Each row has a class, written after it.
[-41  35 -21   8  -8 -14  -6 -45  23  72   0  10 -40 -14  15 -32   7  -3
   6 -28   5   7  22  20  59   1 -33  20   1  41 -25  37 -37  34 -98  14] => <192>
[-36  27   2  -5  -3 -11   8 -28  15  34   6  -2 -42   5   9 -23  10 -11
  11 -10  25   3  24   3  13   7 -22  19 -11  17  -9  23 -13  16 -50   2] => <192>
[  5  45 -21  35  13  -5  22 -12  19  35  22   1 -18   1  -6  -9   2 -14
  -4   7  22  -2  -8  -6   9  17 -14   0  16 -14  -4  15  25  -2  -5   8] => <200>
[-31 -12 -19  35  20 -20  13   4   4  12 -42 -10   7  17   9  -7 -33  35
 -49  18 -15  21 -28  24  35  20  -2 -18   8 -25  33  12 -13 -14 -15  15] => <115>
[ 12   2   0  24  23  -6  19  12  -5   5 -16 -14  15  14  -7  -2 -29  20
 -41  29   2   7 -27   2   5   9   0 -19  11 -44  28   0  30 -33  23   6] => <115>
[ -6 -23  -4  -7  13  14  16   2 -10 -10 -22  -3 -15  21  31  -4 -22  29
 -33  21   1 -21  -9  11  29   8 -17 -17   6 -26  11  19  -4 -10 -30   4] => <123>
[  8  19 -21  30  15  -4  -9 -11   7   5 -26   3  17 -24  -2   1 -41  27
 -33   0 -11  25 -44  32  55   8   1 -32 -11 -24  15   0   5  -2 -32  12] => <95>
[-28  31 -13   4 -19  -3   4 -25  33  25   5  -4  -9 -14   7  -3   6 -10
  21 -29  -2  28  15   1 -10   5 -11   8 -22  41 -23   1 -27  32 -40  15] => <212>
[-50  28 -14  -4 -21 -10  34 -16  33  50  46 -12 -67  33  16 -29  53 -29
  41 -32  31 -29  57 -38 -36  -6  -8  41   8  29 -23  24 -10  27 -30  -1] => <49>
[-63   2 -17   7 -16  -9 -16 -18  13   8 -42   9   5  -9  23   3  -4   6
 -16 -30 -17  59   1  14  38   8  -4  -2 -24  50   1  -3 -71  34 -76  25] => <200>
[-21 -39   4   1  -4  -7  18  18  -7 -56 -20 -14  24  19   7  18 -32  14
 -20   4 -14  38  -6  -3 -33  -1  20 -33 -24  -9  25 -26  -6  -8  11  15] => <164>
[-19  19   7 -49 -20  26  -4 -21  10   9  10  13 -37  -4  20   6   3  -2
  34 -11  20 -12  51 -28 -25 -14 -17  11 -17  23 -31  12 -19  19 -41  -5] => <139>
[-13  44 -22 -10   1  -6 -14 -39  -2  57   2   4 -45  -2  19 -20   0   2
   9 -12  16 -17  26  -8  42   1 -42  14   4  17 -33  33 -11  14 -64   3] => <212>
[ 12   6 -17  36   8  -8  23   8   6   4   9 -10   7   1 -10 -12 -17   7
 -17  12  -4 -10 -25  -3  11   7  10 -10  19 -32   8   6  25 -13   9   6] => <164>
[-13   1  -3  10  -4  -3  28  21  15   0  17 -15  -5  19  -2  -1  -7   3
  -4  -1  14   4  14 -16 -42  -2  10 -12  12 -13  12 -11  25 -11  18   4] => <49>
[-47   3  14 -23 -12   0  30   3  17  -2  32 -11 -44  37  23  -4  39 -27
  33 -12  22  -6  51 -45 -67   3   0  23 -11  24  -7   2  -5   9  -6  -5] => <200>
[ -2  25 -28  28  16 -10   1  -7   4  36  -1   5 -17   4   4 -13 -12   9
 -17   3   2   2 -16  13  39   7 -18 -14  12  -9   7  16  11  -9 -21   6] => <95>
[-29 -32   1  -2  -3  12  23  22  15 -49 -28 -15   3   6   3  18 -28  24
 -16   2 -20  28  -7  19 -10   7   8 -14 -12 -15   7 -12 -31  -4  -6  13] => <139>
[ 51  57 -29  11  14  13  -6 -23  10  34   8   6 -14 -24 -16 -10 -36  19
 -22  22  13 -10 -24   7  40   1 -20 -14  27 -38 -15  16  40  -8 -22  -3] => <115>
[-107  -44   -5   10  -12  -29   15    5   16  -44  -72  -27    3   18
   29   12  -11   24  -20  -32  -28   75    5   30   -3   18    3    1
  -52   39   29  -17  -86   25  -52   30] => <212>
[ 10  14  -2 -26   3  10  18  -2  -5  15  34  -6 -28  28   8  -7  26 -18
  17  15  28 -61  28 -49 -43  -1  -4  16  30 -21 -17  16  48 -21  34 -18] => <8>
[-17 -16   1 -16 -11   6  -3  -6  -6 -31 -15   0  17   6  15  -1 -17   9
 -18  -1  -1  13  10 -21 -10  -4  -9  -7 -22  -4  -3  -2 -14  -2 -20   2] => <159>
[-16 -13  -8 -26  -5   6 -26 -14 -17  -9 -29  13  13  -3  19   6 -36  26
 -22   2 -18  16  -3  11  44   0 -22 -17  -5   7  -8   7 -29   6 -57  13] => <95>
[-31  -2  -8  50  30 -36  25   4  15  24 -21 -25   0  18  12 -17 -16  20
 -37   8   6  24 -28  28   8  26  10 -27  -5 -23  37   3   7 -21  12  17] => <8>
[-43  31 -12 -22 -11 -11 -11 -40   1  32 -15   4 -20  -8  19  -8  -3  11
   7 -22   5  15  21  32  33   0 -29   4 -25  37 -28  20 -46  25 -75   7] => <49>
[ 16  14 -17 -16  15  22 -10 -22 -12  23 -26  10 -33  -4  17   1 -29  22
 -33  14   8 -17 -14  14  47  -3 -46 -12  -4 -15  -9  24  15  -4 -35  -9] => <105>
[ -2 -13 -12  -9  -1  14  -6  -1  -8 -24 -21  -4  27  -8   4   7 -24  22
 -25  -5 -20  24  -8   8  11 -10 -10 -34 -21  -2  -8  -5 -10  -8 -28   5] => <159>
[ 34  -5 -15  -7  10  25  -4   7  -9  -6 -16   6  -1  -5  -1   8 -25  20
 -24  17 -13   2 -21  -2  17   0 -14 -21  11 -32  -7  -2  11  -1 -11  -2] => <85>
[-11  25 -28  17  10  -5  18 -12  12  18   6 -11 -10   4  -9 -11  -6   5
  -5   0  23   4   4  -1   4   5 -21 -12  -6  -7   2  13  19 -10 -16   1] => <159>
[-28  -5 -35  30   1  -7 -29 -19   2  27 -50  12  19 -27  15 -13 -28  30
 -42 -16 -25  39 -24  33  83  -4 -20 -19   3  28   8  16 -50  12 -79  21] => <159>
[  6  -6  -4  23  11  -7  22  11  14 -37  -9 -11  27  -9 -20  15 -35   9
 -29   8  -8  41 -24  21  -8  12  15 -34 -11 -35  23 -23  29 -10  18  15] => <192>
[-43 -19  -9   5   5   4  32  17  24 -25 -10 -18 -12  14  16  14 -15  15
 -12  -7  -8  36   4   5 -20   2   9 -28 -20  -3  11 -13 -15   3 -20  19] => <139>
[ 35  -1  -2  23  35   0  28  23   0  13  10 -22 -16  33   1  -9 -14  11
 -35  36  17 -17 -20 -21 -20   7   4 -29  28 -57  28  -2  55 -41  45  -7] => <115>
[  0  18  -9   9  13  -6  17  -2  23  16  14 -11 -31  13  -5   0  -4  -6
   6   8  21   3   5   2 -19   9   7 -20   1 -20  -3  -3  24 -10  22   1] => <139>
[ 53   9  -9  38  27  13  33  33  14 -11  20 -15   3   0 -25   6 -35  11
 -22  31  14 -19 -34  -6 -11   9  24 -35  35 -75  17 -10  65 -40  57  -1] => <139>
[ 11   3 -16 -24  -8  32   8  -5  -1 -11 -19  14   2 -15   7  22 -35  21
 -17   0 -16   5  -8  14  19  -6 -28 -24   0   5  -7   9  -4   7 -39   6] => <49>
[-64 -31  -2 -29 -26   1 -19 -19  -1 -29 -40  11   6  -3  31   9   3  11
  -3 -32 -29  42  11   8  32 -10  -6  13 -33  52  -1  -6 -78  35 -79  18] => <95>
[-25  29 -19  11  -4  -1  29 -11  43  15  28 -13 -30  10   2 -12  23 -10
  15 -19   7  13   9 -12 -18  11   6  -7  -2  13 -15  -3  -4  18 -32   6] => <200>
[  9 -11  -3   6  -4   2  30  26   9 -26  24 -22  -2  27  -4   0   2  -7
   8   7   8 -11  13 -47 -62   8  18  -7  29 -22   5 -18  22 -12  38   3] => <212>
[-80   9   4 -21 -31 -10  31 -12  24  34  42 -21 -43  35  22 -22  67 -33
  53 -45  21 -25  68 -48 -49 -14   1  53  -2  47 -30  11 -34  30 -54   3] => <49>
[-15  -2 -10 -12  -3   5  21  -6   8   5  10   1 -33  27  13  -6  -2   5
  -4   2   7 -18  11  -6   2   2 -17  -5  11 -11  -9  11   2  -1 -17  -3] => <49>
[-10  18 -27  13  14  -2   3 -14  -2  48  -9   5 -39  12  15 -24  -6  12
 -19  15   5 -19 -11   5  51  15 -22   3  22 -19  -5  37  -6   7 -43  -3] => <85>
[ 11  46 -17  31  20  -3  24 -15  17  47  23  -7 -38  10   1 -24   8  -6
  -6  13  29 -34 -11 -14  15  10 -14   5  16 -40   2  34  44  -9   0  -3] => <95>
[-30  22 -13  -9   0  -2   1 -26   2  42 -16   0 -32  -2   9 -10  14   4
  14  -8   7  -4  11   9  13   8 -15   8 -19  15 -11  27 -26  27 -56   0] => <85>
[-22  18  -9   1  -2  -7  18  -5   9  11  21  -6 -21  19   7  -9  12 -12
   9  -3  14 -16  19 -26 -22   0  -2  14   1 -11  -2  11  24  -2  -3   1] => <95>
[ 15  16 -17  39  35  -6  27   7  11  29   7 -18 -35  20  -1 -17 -20  10
 -33  30  19 -25 -30   3  13  21 -11 -14  31 -57  21  19  52 -24  21  -4] => <105>
[-17  -7  -4   8  16  -2  -3   2 -10  -5 -35   3  -1   9  17   1 -12  17
 -21  16 -11  19 -16  22  32  19 -12 -18  -1 -10  21   6 -24  -6 -21  13] => <123>
[-41   7  -3 -18 -11   5  18 -11  20  17   5 -12 -51  26  24 -11  23 -10
  28 -13  12 -24  39 -36 -19   9 -17  33  11  18 -13  24 -23  16 -27  -3] => <212>
[-49  -8  -1  -9   6  -8   6  -3  -8 -11 -18  -2 -21  31  33   1   1   4
  -4   2   4   0  10  -6   0   7  -6   2 -10   2  16  16 -22  -2 -18  -1] => <95>
[-41   8 -17 -11  -9  -1  25  -8   9  26  22  -6 -55  38  25 -26  28  -9
  16   1  11 -40  34 -36 -12   1 -15  22  15   6 -18  37  -5   8 -23 -10] => <164>
[-45  -2  -7  -3  13 -20 -12 -21  -5  15 -39  -1 -10   8  34 -10  -2  15
 -23  -5  -2  18  -7  17  40  10  -9  -3  -9  16  12   7 -30  -2 -39   5] => <8>
[-21 -36  13 -12  -7  -2  24  26   2 -49  -5 -16  29  21   8  17  -4  -1
   2  -4 -12  32   4  -1 -50   7  25 -21 -23  14  23 -38  -9  -8  11  14] => <123>
[-23 -25   4 -34 -29   3  12  12  -2 -37  16   0  13  20   4  21  11 -21
  24 -21  -1  17  41 -37 -62  -6  15   4 -12  41  -8 -29 -18  10   1   8] => <200>
[ -7  53 -11  -9  -4 -16   7 -27  12  53  44  -2 -36  -3  -5 -16  18 -22
  41 -13  24 -14  35 -14 -18 -10 -14  14 -12  24 -25  10  36   2 -22  -9] => <164>
[ 32 -22 -16  32  24   0   9  30  -2 -29 -34 -11  40  -4 -14  13 -52  37
 -55  17 -23  36 -50  18  15  14  12 -55  10 -49  35 -30  27 -36  38  16] => <8>
[-83  17 -18  -1  -9 -33  23 -21  26  43  29 -25 -41  39  20 -36  43 -18
  32 -26  24  -3  56 -23 -31   4  -4  22  -3  42 -11  24 -23  11 -45   2] => <159>
[ 29  19 -15  30  18  -1  17   4  14  15   2 -10 -12  -1  -8  -6 -17   4
 -24   9   2  18 -31  11  -8  11  -4 -30  -4 -23  14  -8  30  -8  18   3] => <105>
[-22  20 -10 -27 -24  10  -2 -20   7   1  -2   8 -13  -7   7  -6   2   7
   6 -22   5  20  30 -20   2  -6 -16   4 -18  29 -25  -1 -29  22 -64  10] => <200>
[-37  25  -1 -15 -11  -8   7 -23   2  40  10  -5 -37  11  13 -24  28 -15
  24  -7  17 -20  30 -25  -4  -2 -14  26  -3  26 -15  28  -9  14 -44  -2] => <164>
[-29  34 -14  -4 -18  -2  25 -10  29   6  35 -15  -5   2  -5  -5  19 -17
  29 -22   4  23  25 -25 -49  -1   0   4 -18  17 -21  -6   4  22 -34  18] => <95>
[-114  -46   -1   13  -10  -30   20    8    7  -17  -46  -25    0   37
   40  -12    7   17  -23  -26  -17   38   13    3   16   14    2   23
  -32   26   27    8  -82   21  -58   27] => <95>
[-67  -4  -7 -37 -25  -3 -26 -37  -2  27 -32  12 -41   3  32 -19   8  15
  10 -18  -9  -1  32   8  50  -5 -28  26 -15  50 -25  34 -72  34 -90   0] => <164>
[ 86  28   3 -27  14  40   3   1  -5  -3  36  10 -10 -10 -12  25 -24 -14
  11  28  37 -36  -1 -29 -31 -12  -5 -31  17 -36 -18 -11  73 -26  47 -18] => <139>
[ 56  23 -15  15  23  12  16   5   8   0   5  -9   5  -6 -15   8 -38  16
 -36  26   3  12 -32   1   5   2  -3 -32  14 -47  13  -8  53 -25  24   4] => <115>
[-39 -13  -4  22  14 -22  14  -3  13  -1 -29  -6 -13   9   9 -12 -19  18
 -33   5  -6  27 -14  35  33  20  -4 -13  -5 -10  27   9 -14  -2 -22   9] => <192>
[  1 -19  -2  13   6   0   6  15   1 -32 -28 -15  29  -4   4  16 -38  23
 -22   4 -19  42 -21  10  -9  11   2 -35  -1  -4  17 -23 -14  -7  -8  22] => <212>
[ 55   6 -11 -14   7  24  -8  -7 -13  -7  -2   6  -1  -9  -2   9 -29   8
 -19   8  -5  -9 -17  -9   8  -9 -15 -21   9 -24 -13  -6  24  -7  -3  -3] => <105>
[ 43  -8   1  -9   2  27  15  19 -20 -39 -12  -2  12  -7 -11  21 -20   4
 -14  21  -2 -16 -18 -22 -21  -6   8 -19   0 -33  16  -3  38 -15  34  -6] => <164>
[-31  -4   4   2  -9 -18  39   5  28 -10  27 -22   3  12  -3 -11   3  -5
  12 -15   3  22  29 -15 -50   8  11  -2  -9   7   3 -14   7   5 -14  14] => <192>
[-53 -40   3 -30 -23  22  10  14   6 -48 -23   3  -8  19  31  16  -1  11
  -5  -9 -23  11  15 -17 -28  -4   5  -2 -23  14  11   1 -35  20 -26   5] => <95>
[-16  37 -25  -7 -12   3 -12 -35  16  49   3  15  -7 -26   3  -5  -3  -6
  15 -22  -8  18   5   7  35  -2 -20  12 -10  34 -30  11 -18  36 -80  11] => <85>
[  1  -4   9 -47 -22  20   9   3   0 -16  29   0  -2  13  -3  11   5 -19
  34  -6  11 -15  35 -53 -56  -8   2  17 -10   1 -24 -19  18  11  -9 -10] => <85>
[-47 -24   1   5  -1  -5  20  17   2 -16 -30 -18 -24  30  17   7  -1  -3
 -13 -10  -4  22   4 -12 -36   6   9  -4 -27   2  32  -6 -16   6  -5   8] => <105>
[ 18  -5  -5 -17  -4  19   0  -2   0 -17 -12   9   0 -21   2  13 -28  12
 -14  -3 -19  32  -2  19  -2  -7 -15 -37 -15  11  -6  -6  -5  11 -36  11] => <192>
[ -73    6   -9  -33  -25   -6  -19  -43    2   44  -30   17  -40   -6
   26  -17   27    6   24  -27   -7   11   34   19   40    2  -32   41
  -28   68  -23   34  -84   53 -102    5] => <85>
[-40 -38  12 -30 -12   0  25  18   6 -58   1 -12  11  34  12  20  -3   3
  15  -1  -1  18  31 -18 -55   8  18  -7 -18   4  20 -28  -7  -4  15   9] => <123>
[ -6  28 -19   8  -5   4  -2 -21  12  42  -1   8 -11 -14   5 -15  -7   8
  -1  -3   1  -8  -5   3  24   8  -6   3  -4  -2 -18  23 -10  27 -45   2] => <85>
[-59   5 -12   2  -9 -22  -1 -17   3  18 -10   0  -4   3  11  -4   9  -1
  13 -21   1  19  17   4   4   3  -3   8 -21  37   9   6 -30  22 -55  19] => <95>
[-32  20 -24   0  -9  -1 -14 -34  15  43 -24  11 -15 -14  17 -20  -4  19
 -10 -21 -10  21   1  12  64   1 -22  14 -12  21 -23  18 -48  33 -85   9] => <85>
[ -7   1 -25  24   8   3   6  -1   8  14 -26  -6  -5  -1   9  -6 -35  24
 -39  -5 -15  16 -29  16  38   8 -15 -21  -7 -17   3   5 -12   5 -40  13] => <105>
[-41  45 -27  17   8 -22  10 -37  26  67 -10  -4 -47   6  11 -24   7   4
  -5 -12  18  10   8   9  34   7 -23  15  -9  16   3  27  -7  12 -60   7] => <115>
